Here is a tiny trained network, its code and every weight. The questions are about switching its units off for an input and a class, where a switched-off unit gives its printed mean instead of its output.

import numpy as np


def w(rows, s, z=0):
    codes = np.array(rows[::2]) - 128.0
    scale = np.full(codes.shape[1], s)
    scale[-1] = z or s
    return codes * scale


def f(y):
    return y / 2 * (1 + np.tanh(0.7978845608 * (y + 0.044715 * y**3)))


def log_softmax(a):
    a = a - a.max(-1, keepdims=True)
    return a - np.log(np.exp(a).sum(-1, keepdims=True))


def net(x, mask):
    res = np.array(x, float).reshape(1, 6) / 4 @ E
    y = f(res @ A[0][:, :-1].T + A[0][:, -1])
    res = res + np.where(mask, y, B[0][:, -1]) @ B[0][:, :-1]
    return log_softmax(res[-1] @ U[:, :-1].T + U[:, -1])


A, B = {}, {}
E = w([
[110,250,196,97,7,101,172,70,99,126,87,119],'x0',
[93,126,91,110,128,83,141,49,202,155,115,158],'x1',
[124,17,96,216,111,183,241,254,66,213,84,169],'x2',
[207,145,104,194,120,174,109,195,141,44,157,79],'x3',
[85,137,136,118,116,151,128,131,169,73,134,78],'x4',
[72,166,106,100,95,204,27,102,75,138,17,133],'x5',
],0.0095)
A[0] = w([
[13,221,170,50,85,101,125,44,131,186,84,172,251],'n0',
[195,192,134,200,66,153,206,165,98,63,151,98,140],'n1',
[122,49,116,120,151,79,156,154,142,254,152,157,188],'n2',
[100,45,109,167,206,214,93,192,89,142,94,145,120],'n3',
[170,202,209,222,82,136,148,110,117,83,118,74,190],'n4',
[130,194,86,108,172,61,45,94,195,48,174,108,170],'n5',
[144,136,129,150,178,44,235,153,153,205,158,218,180],'n6',
[123,175,137,131,63,137,158,148,95,102,93,82,187],'n7',
[186,156,152,153,67,198,108,108,90,54,160,123,242],'n8',
],0.0077,0.0014)
B[0] = w([
[10,191,121,196,110,52,128,80,86,56,57,31,247],'n0',
[141,150,167,112,76,157,134,141,138,188,116,198,200],'n1',
[131,64,119,145,125,110,222,116,99,157,148,84,208],'n2',
[81,128,80,127,170,154,131,151,89,149,170,183,231],'n3',
[119,144,197,107,102,98,122,148,121,101,154,167,194],'n4',
[135,96,159,101,170,119,36,64,214,104,167,121,237],'n5',
[165,85,153,152,75,93,146,81,154,178,87,120,207],'n6',
[135,137,140,146,60,151,105,147,130,107,104,133,173],'n7',
[160,183,140,81,125,156,94,127,144,137,125,172,188],'n8',
],0.011,0.015)
U = w([
[214,3,133,186,133,86,245,107,92,187,143,137,134],'0',
[238,234,183,96,76,158,128,219,100,114,139,179,8],'1',
[222,144,156,79,225,110,48,55,209,66,191,114,208],'2',
[87,108,24,144,246,226,133,235,40,137,165,174,135],'3',
[26,221,120,174,105,85,118,69,38,59,59,53,120],'4',
],0.0081,0.0011)

Each question gives the input, the list of numbers given to net, and the class t.
The units are the neurons (one row each of A and B). Each row of codes is followed by its name. A weight is (code - 128) times the scale printed after its matrix; where a second scale follows, it is the last column's (A, B and U).
mask holds one flag per neuron, in row order. A switched-off neuron (its flag False) gives its mean, the last column of its row in B, instead of its output. The means were averaged over made-up inputs and are rounded, as every weight is.
A unit's drop is (log p(t) with every unit on - log p(t) with that unit switched off) / (log p(t) with every unit on - log p(t) with every unit switched off).
The circuit of an input: a set's keep is (log p(t) with only the set's units on - log p(t) with every unit switched off) / (log p(t) with every unit on - log p(t) with every unit switched off). Starting from all 9 units, units are removed one at a time, each time the one whose removal leaves the highest keep (on an exact tie, the one counted first), for as long as the keep stays at least 0.8.
circuit, biggest first: the units of the circuit, biggest drop first
k most important neurons: the k neurons with the biggest drops, biggest first
drop of u: that unit's drop, to one decimal
input [3,-5,-6,1,4,0], class 2: circuit, biggest first => (n5)
input [-1,-8,-1,-2,-3,7], class 3: circuit, biggest first => (n0; n3)
input [-4,-2,-8,-1,-3,8], class 2: 4 most important neurons => (n5; n2; n7; n3)
input [-3,2,-2,-7,7,-6], class 0: 2 most important neurons => (n2; n6)
input [-6,4,0,-2,1,0], class 0: 2 most important neurons => (n2; n0)
input [-4,-8,-2,-2,0,-4], class 3: 3 most important neurons => (n5; n0; n6)
input [5,4,5,-4,4,-5], class 0: 2 most important neurons => (n6; n2)
input [1,8,7,5,1,4], class 3: 3 most important neurons => (n0; n6; n3)
input [-6,2,-3,-1,-3,6], class 2: drop of n0 => 0.7
input [8,-5,1,3,5,1], class 1: drop of n4 => 0.0
input [-4,2,-5,0,-3,6], class 2: drop of n5 => 2.4
